Below are the code and all the weights of a small trained network. Each question names an input and a target symbol and asks about switching units off, where a switched-off unit gives its printed mean instead of its output.

import numpy as np


def w(rows, s, z=0):
    codes = np.array(rows[::2]) - 128.0
    scale = np.full(codes.shape[1], s)
    scale[-1] = z or s
    return codes * scale


def norm(h):
    return h / np.sqrt((h * h).mean(-1, keepdims=True) + 1e-5)


def f(y):
    return np.maximum(y, 0)


def softmax(a):
    e = np.exp(a - a.max(-1, keepdims=True))
    return e / e.sum(-1, keepdims=True)


def log_softmax(a):
    a = a - a.max(-1, keepdims=True)
    return a - np.log(np.exp(a).sum(-1, keepdims=True))


def net(x, mask):
    ids = ['δεζμπω'.index(c) for c in x.split()]
    T = len(ids)
    res = E[ids] + P[:T]
    u = 0
    for l in range(3):
        q, k, v = (norm(res) @ M[l].T for M in (Q, K, V))
        z = softmax(np.where(np.tri(T) > 0, q @ k.T / 4**0.5, -1e9)) @ v
        res = res + np.where(mask[u], z, O[l][:, -1]) @ O[l][:, :-1]
        u += 1
        y = f(norm(res) @ A[l][:, :-1].T + A[l][:, -1])
        res = res + np.where(mask[u : u + 8], y, B[l][:, -1]) @ B[l][:, :-1]
        u += 8
    return log_softmax(norm(res)[-1] @ U[:, :-1].T + U[:, -1])


Q, K, V, O, A, B = {}, {}, {}, {}, {}, {}
E = w([
[138,183,104,200,119,133,187],'δ',
[125,143,100,89,103,94,161],'ε',
[187,186,118,187,93,128,135],'ζ',
[171,181,134,92,100,182,126],'μ',
[125,152,116,149,120,28,116],'π',
[1,155,89,156,165,190,149],'ω',
],0.0055)
P = w([
[153,48,166,102,144,184,134],'0',
[157,141,218,40,182,141,183],'1',
[124,191,142,81,78,173,98],'2',
[125,4,145,165,111,203,72],'3',
[181,50,116,90,197,121,163],'4',
[98,172,142,115,164,70,152],'5',
],0.0043)
Q[0] = w([
[144,255,54,74,181,84,220],'0.h0',
[50,130,217,177,81,143,125],'0.h0',
[180,73,97,137,147,114,92],'0.h0',
[172,39,117,145,175,186,130],'0.h0',
],0.0052)
K[0] = w([
[93,120,88,168,38,142,93],'0.h0',
[124,65,186,154,254,182,160],'0.h0',
[151,188,167,106,133,102,119],'0.h0',
[121,238,158,83,200,116,175],'0.h0',
],0.0069)
V[0] = w([
[114,205,107,58,36,117,112],'0.h0',
[131,160,158,164,90,26,105],'0.h0',
[98,174,202,189,217,122,143],'0.h0',
[134,148,107,157,147,52,3],'0.h0',
],0.003)
O[0] = w([
[90,129,227,156,169,90,153,125],'0.h0',
[97,108,178,108,75,150,193,54],'0.h0',
[139,126,1,78,58,96,118,129],'0.h0',
[109,135,140,124,63,168,157,1],'0.h0',
],0.0039,0.0023)
A[0] = w([
[26,135,107,115,181,181,132,31],'0.n0',
[71,122,103,174,135,63,178,145],'0.n1',
[126,117,156,137,102,59,112,216],'0.n2',
[155,169,84,137,158,146,184,131],'0.n3',
[106,106,137,140,88,83,140,162],'0.n4',
[132,141,153,145,155,171,127,115],'0.n5',
[122,141,160,129,101,138,74,109],'0.n6',
[2,138,97,115,193,201,125,2],'0.n7',
],0.0056,0.00091)
B[0] = w([
[167,93,48,97,204,102,145,226],'0.n0',
[183,117,138,63,119,152,92,201],'0.n1',
[116,163,97,126,138,248,180,177],'0.n2',
[129,99,125,104,111,83,126,232],'0.n3',
[146,98,148,152,121,207,184,158],'0.n4',
[116,120,91,145,132,101,137,180],'0.n5',
[149,122,129,119,196,143,162,152],'0.n6',
[159,148,3,61,216,101,148,253],'0.n7',
],0.0042,0.0033)
Q[1] = w([
[139,74,135,181,118,141,49],'1.h0',
[144,202,46,170,34,2,174],'1.h0',
[80,229,153,147,138,174,129],'1.h0',
[82,21,240,119,241,227,173],'1.h0',
],0.0023)
K[1] = w([
[251,81,159,139,154,66,168],'1.h0',
[82,170,113,214,17,44,144],'1.h0',
[101,100,59,216,98,157,75],'1.h0',
[156,54,111,33,211,216,169],'1.h0',
],0.0026)
V[1] = w([
[79,115,163,180,107,83,26],'1.h0',
[113,215,108,180,56,2,166],'1.h0',
[192,125,112,124,188,91,83],'1.h0',
[79,82,73,168,214,237,79],'1.h0',
],0.0017)
O[1] = w([
[172,226,148,5,89,118,113,7],'1.h0',
[156,109,173,92,181,182,168,56],'1.h0',
[85,78,144,151,54,151,175,190],'1.h0',
[154,159,158,107,88,104,177,144],'1.h0',
],0.0027,0.0019)
A[1] = w([
[93,92,132,151,116,125,93,129],'1.n0',
[112,129,154,131,101,96,119,76],'1.n1',
[203,138,99,208,118,112,164,196],'1.n2',
[123,125,156,124,79,143,164,62],'1.n3',
[33,131,101,139,176,118,58,3],'1.n4',
[109,122,118,159,154,2,68,126],'1.n5',
[127,90,144,116,130,151,113,58],'1.n6',
[144,46,152,75,128,17,167,145],'1.n7',
],0.004,0.0014)
B[1] = w([
[109,228,87,161,164,150,51,141],'1.n0',
[249,59,187,99,65,65,226,128],'1.n1',
[59,102,156,2,42,62,107,253],'1.n2',
[144,46,164,68,164,205,251,144],'1.n3',
[162,109,15,115,165,116,148,148],'1.n4',
[123,100,132,38,79,205,165,166],'1.n5',
[78,208,114,163,143,72,72,141],'1.n6',
[42,165,182,177,74,112,23,221],'1.n7',
],0.0024,0.0029)
Q[2] = w([
[102,82,121,221,132,216,84],'2.h0',
[99,121,105,208,120,210,75],'2.h0',
[109,254,62,104,125,147,121],'2.h0',
[88,190,214,111,104,144,159],'2.h0',
],0.0079)
K[2] = w([
[153,112,175,83,140,78,154],'2.h0',
[161,80,170,102,143,68,172],'2.h0',
[114,2,93,165,141,138,111],'2.h0',
[151,98,169,194,55,160,85],'2.h0',
],0.0095)
V[2] = w([
[227,131,156,168,77,177,90],'2.h0',
[2,73,100,75,200,189,115],'2.h0',
[100,131,68,178,149,102,203],'2.h0',
[71,97,151,191,45,33,152],'2.h0',
],0.0046)
O[2] = w([
[69,118,51,181,139,202,122,93],'2.h0',
[121,85,237,110,126,121,78,218],'2.h0',
[227,56,90,2,78,100,120,128],'2.h0',
[214,55,102,207,163,64,216,2],'2.h0',
],0.0048,0.0027)
A[2] = w([
[253,88,47,115,157,69,150,78],'2.n0',
[133,132,95,142,151,176,164,85],'2.n1',
[127,126,79,197,195,166,181,104],'2.n2',
[172,164,72,101,170,131,127,242],'2.n3',
[116,118,185,70,161,147,109,112],'2.n4',
[126,108,227,193,197,77,127,62],'2.n5',
[130,133,71,109,89,146,105,145],'2.n6',
[128,135,182,124,38,199,198,8],'2.n7',
],0.0065,0.0017)
B[2] = w([
[63,133,84,40,230,144,76,253],'2.n0',
[157,155,158,155,66,94,118,172],'2.n1',
[178,145,123,156,25,94,116,195],'2.n2',
[120,43,38,148,120,86,146,249],'2.n3',
[166,137,115,183,65,96,145,237],'2.n4',
[213,150,169,206,254,115,109,198],'2.n5',
[145,121,168,119,192,76,192,194],'2.n6',
[102,21,169,97,158,211,242,191],'2.n7',
],0.0054,0.0038)
U = w([
[120,79,22,43,245,93,105,152],'δ',
[165,135,29,219,40,81,163,184],'ε',
[207,127,220,224,254,85,103,4],'ζ',
[189,107,214,32,24,88,29,19],'μ',
[6,203,152,154,137,215,44,146],'π',
[118,24,200,109,134,226,241,69],'ω',
],0.0063,0.00038)

Each question gives the input, a string of symbols that net reads in full, and the target symbol t.
The units are the heads (4 rows each of Q, K, V and O) and the neurons (one row each of A and B). Each row of codes is followed by its name. A weight is (code - 128) times the scale printed after its matrix; where a second scale follows, it is the last column's (O, A, B and U).
mask holds one flag per unit, layer by layer, with each layer's heads first. A switched-off unit (its flag False) gives its mean, the last column of its rows in O or B, instead of its output. The means were averaged over made-up inputs and are rounded, as every weight is.
A unit's drop is (log p(t) with every unit on - log p(t) with that unit switched off) / (log p(t) with every unit on - log p(t) with every unit switched off).
The circuit of an input: a set's keep is (log p(t) with only the set's units on - log p(t) with every unit switched off) / (log p(t) with every unit on - log p(t) with every unit switched off). Starting from the 12 units with the biggest drops (on a tie, the unit counted first), units are removed one at a time, each time the one whose removal leaves the highest keep (on an exact tie, the one counted first), for as long as the keep stays at least 0.8.
units of the circuit, in order: the units of the circuit, biggest drop first
unit that matters most: the unit with the biggest drop
k most important neurons: the k neurons with the biggest drops, biggest first
top k neurons in layer l: the k neurons of layer l with the biggest drops, biggest first
drop of u: that unit's drop, to one decimal
input μ ω π ε, target μ: unit that matters most -> 0.n2
input ω π π ζ ε ζ, target ε: units of the circuit, in order -> 0.n7; 2.h0; 2.n2
input ω μ ε ε π, target ζ: units of the circuit, in order -> 0.h0; 2.n5
input ζ ζ ε ζ ζ, target ζ: units of the circuit, in order -> 0.h0; 2.n5
input π ω π δ δ, target ω: units of the circuit, in order -> 0.h0; 0.n7
input π ζ ω ε μ δ, target ζ: units of the circuit, in order -> 0.n7; 2.h0; 2.n5
input π ζ π π ω μ, target ω: units of the circuit, in order -> 0.h0; 2.n7
input μ π ε μ, target ω: units of the circuit, in order -> 0.h0; 0.n7; 2.n7
input δ δ π μ ζ, target ω: units of the circuit, in order -> 0.h0; 2.n7
input ε ε ζ ε π, target ε: units of the circuit, in order -> 2.h0; 0.n7; 2.n2
input ω ζ ε δ ε, target ζ: 2 most important neurons -> 0.n7; 2.n5
input μ ω μ, target π: units of the circuit, in order -> 2.h0; 0.n7
input ε ζ δ ε, target ε: 2 most important neurons -> 0.n7; 0.n0
input δ ω ζ μ, target μ: units of the circuit, in order -> 2.h0
input δ π ε ε μ, target ζ: 2 most important neurons -> 0.n7; 2.n5
input ω ε ω ζ, target ζ: 3 most important neurons -> 0.n7; 1.n7; 2.n5
input ζ π ω μ ε δ, target π: 2 most important neurons -> 0.n7; 1.n2
input ζ π μ ζ, target ω: top 2 neurons in layer 0 -> 0.n2; 0.n7
input μ ω ζ δ π, target ε: top 2 neurons in layer 0 -> 0.n7; 0.n0
input μ μ π μ ε, target ω: drop of 0.h0 -> 1.1
input ω ω δ ω ζ ζ, target μ: drop of 2.h0 -> 0.2
input π π ω ζ μ, target μ: drop of 2.h0 -> 0.1
input ζ ζ δ, target ε: drop of 0.n7 -> 0.1
input ω ω μ ε ε π, target ζ: unit that matters most -> 0.n7
